Each row is followed by roughly how far along a hidden order it lies, from 0 to 12. A new part has a new order.
[ 16  -1  -1  -2  -1  37   2   2  -4  -8  -6   4  -2   2   7 -15   4 -14
   3   1]
0
[-11 -41   3  -3  -4  13  13   0 -16   1  17  -1  17  -2  -5 -36   8 -27
   9   8]
7
[ 23  -7   0  -1 -14  -1   9   0  -5   0 -15   5   3   1   6 -25   8  -4
  15  17]
1
[ 22  -3  -2  -1   4  21   7   1 -11  -8  -4   7  -4   1   2   6   2  -8
   9   2]
0
[ 12  13  -2   2   3  19   2   4 -17 -12   5   1 -11  -1  18  14   2 -10
   3  -7]
8
[ -3 -12  -1   1 -19 -26   6   4 -11   6 -14  -4   7  -3  -7  -9   2  17
   9  16]
11
[ 14  -3   0  -8  -5 -37  -1   1 -12  -7  11   7  14  -2  -1   7 -10  -6
  11 -22]
8
[ -2   1  -5   0   3  44   3   3 -14  -7  -7   9  -4  -5   9  -7   4  -3
  -3  -4]
5
[-15 -32   1  -3   2  45   4  -1  21   3  18  -1   9   0 -29 -30  20 -31
   7  18]
3
[-33  14   2   0 -11  60  -1  -6 -28  -7 -23  19   5  -3 -16 -24 -14  19
 -11 -15]
6
[ -6  -5   2   1 -20 -19   8  -4  11  10   2  -3  10  -2 -24 -12  -2   7
   3  17]
3
[-11   5   6   0  14  11 -11  -8  37   0  25   1   2  -2 -22   4   5 -10
  -8  -6]
2
[ 16  20  -2  -1  -7  21   9   5 -29 -13   4  -8 -17   4  16  39  -6  -7
  -2 -14]
3
[-13   5  -4  -3  34  42 -11   1   9  -7  11   3   1   4   4 -23 -11 -14
  -4 -14]
11
[  7   2   1   0  -2  -8  -5  -3   1  -1  -1  -3  -7   2   4 -33   2 -11
  13  13]
8
[ 21  15   0  -1   0 -18   5   3 -29  -5   5   0  -8   4  15   5   1 -10
   5  -2]
7
[  0   1  -4  -1  21  -2  -3   2  -4  -3   4   6   5   1  10 -12  -4 -10
   7  -1]
12
[  2  14   2   0  23  54  -2   0  -7 -11   9  -8  -9   7  10   8  -9 -13
  -9 -19]
11
[-10 -13  -5  -2 -13  43   4   2   7  -1  -2   0   2  -1 -20  20  11 -19
  13  15]
0
[ 20   8   4  -8   8   5   0   2  -2   0  27  14   7   2  -2 -30   2  -4
  -5 -16]
10
[ -2 -16  -7  -3 -14  25  10   3  -7  -3 -20   0   0   0 -11  48   4 -11
  16  16]
0
[  1 -31   8  -4   8   9  15  -2 -30  -3  28  -3   8   7  -3 -52  -6 -28
  -5  -9]
9
[  0  -4   0  -1  16  16  -2   1  12  -7  10   7   0   1   4 -27  -3  -1
   0  -4]
12
[ 18  -7   1  -2  -9   3  -1   0   4  -5  -8   2   0   2   3 -15   6  -8
   5   8]
1
[  8  -1   4  -8   5  12  -5   0  14  -8  27  16  12  -3 -11 -22   1  -4
   0 -21]
11
[-38  -9  20  -1  22  42  -2 -19   3   1  35  25  19   2 -64 -92  -3  14
 -23 -19]
11
[-33  13   7  -1  22  81   1 -10 -35  -5 -34  21  17   1 -18 -94 -12   7
 -17 -24]
11
[ -7  -1  -7   0   6  18  -3   5  -4  -4  -9   3   5  -3  28 -27  -3  -8
   3   3]
12
[ 15  10   0  -1  17  19   3   2 -10 -16  20   5 -13   5  14  -3  -6  -7
 -19 -15]
11
[ -39    6    7   -2   31  100   -1   -8  -31   -2   12   18   17    1
  -16 -100   -5   -2  -18  -25]
12
[-33 -15  12  -2 -48 -19   4 -11 -13   8 -23  18  26 -11 -17 -86  -2  35
 -13   8]
9
[ 15   9  -1  -7   9  14   1   3 -15  -9  21   8   7   1   8 -25  -9 -10
   4 -28]
9
[  2  24   1   1  -8  24   7  -3  -4   3  16  -5  -4   3 -21 -11   3  -7
  -1   8]
0
[ -5  -7  -3  -2   4  -7  -8   3   8  -7   1   3   6  -3  14 -14  -2  -7
   2   1]
12
[-16   6  -2   0  12  52  -4   0  14  -1   7  -4   6   0 -11 -23  -7  -9
  -2  -4]
5
[ -5 -11  -4   0  -9  13   2   4  -9  -5 -14  -8   1  -2   8  21  -3   8
   4  -1]
12
[ 20   5  -2   1   5  16   6  -1 -17 -12  -4  -3 -22   7  15  10  -6 -11
  14  -1]
6
[  6  13   5   0 -17  18   8  -4   5  -5  13 -10 -10   3 -17   9  -6  -4
 -13  -4]
0
[ -4  12   5  -1  -9  17  -3  -4  14   1  19  -4  -2   1 -29  -4   9  -7
  -6   2]
1
[ 10  11   1  -7  32  62  -4   2   1 -22  44  17  -4   6 -10  24 -11 -13
  -5 -53]
12
[  0   1  -2  -9   6 -16  -9   1   9  -5  18   2  11  -4 -10  23  -5  -2
   3 -32]
1
[  6   0  -1   0   6  45   4   0   0  -7   2  11  -1  -2 -16 -14   8  -4
   1  -2]
1
[ -8  12   1   0 -14  34   7  -3   7   2   5  -7   1   1 -13 -18  -4   0
  -5   0]
1
[ 0  1  6  0  4 11 -4 -5 18 -2 14 -5  1  2 -5 11 -1 -9 -7 -6]
7
[ 21   8   3  -7   5  -2   1   2 -10  -2  29  14   3   3  -5   7  -2  -6
  -2 -22]
11
[ 33   5   2  -1  11  29  12  -1 -20 -10   5   8 -11  10   1 -23  -1  -8
   1   0]
0
[  6   2  -5  -1  16   7   4   5 -12  -9   4   5  -3   0  20  -4  -5  -3
   7  -4]
12
[  9  -5   1  -7  -7 -27   1  -2   1   3  16  12  22  -5 -15 -16   3   1
  15  -7]
8
[ -6  -3   0  -2  12   4  -5   0  16   1   5   6   7   0   3 -54  -1  -4
  -2   6]
11
[ -2   4  -4  -1   8   4  -3   4 -11   2  -8   0   2   1  -7 -31   1   4
  -1   4]
8
[  9  -2   3  -6   7 -31   2  -4   9   3  28  14  18  -2 -32 -15   3   1
  16 -11]
7
